Here is a tiny trained network, its code and every weight. The questions are about switching its units off for an input and a target symbol, where a switched-off unit gives its printed mean instead of its output.

import numpy as np


def w(rows, s, z=0):
    codes = np.array(rows[::2]) - 128.0
    scale = np.full(codes.shape[1], s)
    scale[-1] = z or s
    return codes * scale


def f(y):
    return y / 2 * (1 + np.tanh(0.7978845608 * (y + 0.044715 * y**3)))


def softmax(a):
    e = np.exp(a - a.max(-1, keepdims=True))
    return e / e.sum(-1, keepdims=True)


def log_softmax(a):
    a = a - a.max(-1, keepdims=True)
    return a - np.log(np.exp(a).sum(-1, keepdims=True))


def net(x, mask):
    ids = ['ΘΞΣαβημπφψ'.index(c) for c in x.split()]
    T = len(ids)
    res = E[ids] + P[:T]
    u = 0
    for l in range(2):
        q, k, v = (res @ M[l].T for M in (Q, K, V))
        z = softmax(np.where(np.tri(T) > 0, q @ k.T / 2**0.5, -1e9)) @ v
        res = res + np.where(mask[u], z, O[l][:, -1]) @ O[l][:, :-1]
        u += 1
        y = f(res @ A[l][:, :-1].T + A[l][:, -1])
        res = res + np.where(mask[u : u + 8], y, B[l][:, -1]) @ B[l][:, :-1]
        u += 8
    return log_softmax(res[-1] @ U[:, :-1].T + U[:, -1])


Q, K, V, O, A, B = {}, {}, {}, {}, {}, {}
E = w([
[111,230,92,167,201,216],'Θ',
[211,60,67,71,212,94],'Ξ',
[100,83,170,153,128,68],'Σ',
[78,124,226,221,166,191],'α',
[82,126,190,142,204,121],'β',
[114,111,144,101,222,146],'η',
[122,70,198,178,145,29],'μ',
[87,124,91,163,122,159],'π',
[123,253,95,167,192,199],'φ',
[129,157,25,54,162,67],'ψ',
],0.0066)
P = w([
[17,28,159,51,168,68],'0',
[176,114,98,125,216,80],'1',
[155,236,197,92,103,254],'2',
[163,94,65,180,228,107],'3',
[168,220,178,60,94,230],'4',
[165,114,44,250,199,106],'5',
[154,213,158,67,60,211],'6',
[190,45,53,196,217,72],'7',
],0.0066)
Q[0] = w([
[87,109,134,33,107,90],'L0H1',
[86,207,190,63,1,173],'L0H1',
],0.0069)
K[0] = w([
[116,187,141,226,109,181],'L0H1',
[255,248,86,179,104,196],'L0H1',
],0.0066)
V[0] = w([
[159,93,132,115,254,166],'L0H1',
[122,156,121,60,147,123],'L0H1',
],0.0091)
O[0] = w([
[130,203,107,191,2,77,253],'L0H1',
[52,122,90,177,123,105,167],'L0H1',
],0.0083,0.0046)
A[0] = w([
[98,115,159,67,141,67,230],'L0N1',
[109,145,89,189,177,104,84],'L0N2',
[240,164,121,185,124,100,47],'L0N3',
[133,194,170,1,23,133,109],'L0N4',
[141,124,57,167,202,85,119],'L0N5',
[123,224,88,102,75,109,254],'L0N6',
[154,39,45,135,104,18,127],'L0N7',
[111,102,92,190,121,80,52],'L0N8',
],0.0078,0.0042)
B[0] = w([
[22,161,156,59,102,164,159],'L0N1',
[176,116,76,195,181,78,155],'L0N2',
[108,26,123,10,198,81,142],'L0N3',
[220,136,193,223,109,175,159],'L0N4',
[214,100,54,133,183,158,178],'L0N5',
[161,157,139,131,45,197,253],'L0N6',
[213,120,95,3,218,88,191],'L0N7',
[187,52,69,117,197,25,143],'L0N8',
],0.0068,0.0063)
Q[1] = w([
[221,82,99,186,254,77],'L1H1',
[179,202,187,124,54,188],'L1H1',
],0.0081)
K[1] = w([
[18,136,149,37,108,152],'L1H1',
[148,103,56,253,148,52],'L1H1',
],0.0073)
V[1] = w([
[69,238,97,254,58,212],'L1H1',
[218,195,28,58,112,203],'L1H1',
],0.0072)
O[1] = w([
[44,158,107,24,2,171,2],'L1H1',
[35,157,66,200,118,41,154],'L1H1',
],0.0093,0.0034)
A[1] = w([
[198,133,143,153,236,86,16],'L1N1',
[115,65,172,90,179,108,221],'L1N2',
[131,43,253,121,7,205,20],'L1N3',
[133,116,44,85,168,55,248],'L1N4',
[99,144,82,180,48,74,205],'L1N5',
[33,117,107,198,27,116,205],'L1N6',
[197,86,171,198,183,88,4],'L1N7',
[183,28,70,65,121,188,229],'L1N8',
],0.0055,0.0041)
B[1] = w([
[72,46,58,151,117,223,254],'L1N1',
[158,191,150,201,142,120,174],'L1N2',
[155,78,68,220,2,195,158],'L1N3',
[144,148,150,176,64,51,249],'L1N4',
[148,168,110,68,166,96,207],'L1N5',
[119,213,75,45,161,160,210],'L1N6',
[67,40,11,64,156,185,234],'L1N7',
[110,180,206,83,39,110,222],'L1N8',
],0.0059,0.0069)
U = w([
[53,102,100,90,102,127,106],'Θ',
[45,49,75,205,92,136,24],'Ξ',
[196,126,230,181,171,131,195],'Σ',
[187,55,151,161,34,188,77],'α',
[155,107,148,116,167,222,111],'β',
[180,150,214,110,139,134,252],'η',
[175,95,164,129,196,222,73],'μ',
[147,131,161,146,122,105,191],'π',
[64,117,83,79,119,131,57],'φ',
[97,181,144,193,164,1,94],'ψ',
],0.0056,0.0038)

Each question gives the input, a string of symbols that net reads in full, and the target symbol t.
The units are the heads (2 rows each of Q, K, V and O) and the neurons (one row each of A and B). Each row of codes is followed by its name. A weight is (code - 128) times the scale printed after its matrix; where a second scale follows, it is the last column's (O, A, B and U).
mask holds one flag per unit, layer by layer, with each layer's heads first. A switched-off unit (its flag False) gives its mean, the last column of its rows in O or B, instead of its output. The means were averaged over made-up inputs and are rounded, as every weight is.
A unit's drop is (log p(t) with every unit on - log p(t) with that unit switched off) / (log p(t) with every unit on - log p(t) with every unit switched off).
The circuit of an input: a set's keep is (log p(t) with only the set's units on - log p(t) with every unit switched off) / (log p(t) with every unit on - log p(t) with every unit switched off). Starting from the 12 units with the biggest drops (on a tie, the unit counted first), units are removed one at a time, each time the one whose removal leaves the highest keep (on an exact tie, the one counted first), for as long as the keep stays at least 0.8.
units of the circuit, in order: the units of the circuit, biggest drop first
most important unit: the unit with the biggest drop
top k neurons: the k neurons with the biggest drops, biggest first
k most important neurons of layer l: the k neurons of layer l with the biggest drops, biggest first
input Ξ ψ β ψ φ Σ, target ψ: top 2 neurons -> (L0N1, L0N4)
input Θ Θ ψ, target Θ: units of the circuit, in order -> (L1H1)
input β Σ α φ ψ ψ α, target ψ: 2 most important neurons of layer 0 -> (L0N5, L0N7)
input π π α ψ μ, target ψ: units of the circuit, in order -> (L1H1, L0N5, L0N7)
input η ψ ψ ψ Σ φ ψ, target φ: units of the circuit, in order -> (L1H1, L1N6)
input β Ξ Θ ψ η, target ψ: units of the circuit, in order -> (L1H1, L0N7)
input Σ π π ψ Σ, target ψ: units of the circuit, in order -> (L1H1, L0N5, L0N7)
input φ Σ ψ ψ, target Θ: units of the circuit, in order -> (L1H1, L0N7)
input Ξ α φ Ξ α, target Ξ: 3 most important neurons of layer 0 -> (L0N7, L0N5, L0N3)
input φ ψ Θ α ψ, target α: top 3 neurons -> (L1N3, L0N6, L0N7)
input ψ η φ β, target Ξ: top 3 neurons -> (L0N1, L0N7, L1N1)
input α Ξ ψ Σ, target η: 2 most important neurons of layer 1 -> (L1N1, L1N7)
input Σ φ μ μ ψ ψ ψ α, target μ: 2 most important neurons of layer 0 -> (L0N1, L0N4)
input ψ ψ β, target ψ: units of the circuit, in order -> (L1H1, L0N7)
input π η Ξ ψ Θ, target ψ: 2 most important neurons of layer 0 -> (L0N5, L0N7)
input ψ Σ Σ ψ Ξ β φ π, target Ξ: top 3 neurons -> (L0N1, L0N7, L1N1)
input ψ ψ ψ α φ α, target Ξ: most important unit -> L0N1
input Ξ α α ψ α α, target ψ: top 3 neurons -> (L0N1, L0N4, L1N1)
input φ φ η φ, target Θ: top 2 neurons -> (L0N7, L0N3)
input ψ ψ η Ξ, target Ξ: top 3 neurons -> (L0N1, L1N1, L0N7)
input ψ Ξ φ, target Ξ: top 2 neurons -> (L0N7, L1N7)
input β φ Σ ψ β, target ψ: 2 most important neurons of layer 0 -> (L0N5, L0N7)
input β Ξ α Ξ π α α, target α: most important unit -> L1N3
input α Ξ Ξ Ξ ψ Σ, target η: 3 most important neurons of layer 0 -> (L0N7, L0N4, L0N1)
input Σ ψ Ξ Σ η ψ μ η, target μ: 2 most important neurons of layer 0 -> (L0N1, L0N6)
input α μ Ξ φ ψ μ, target η: top 2 neurons -> (L0N7, L0N4)
input ψ α ψ η φ μ η Θ, target Ξ: top 2 neurons -> (L0N1, L0N7)
input ψ η Θ μ π φ, target Ξ: most important unit -> L0N1
input α ψ π ψ π Ξ φ ψ, target η: top 2 neurons -> (L0N1, L0N7)
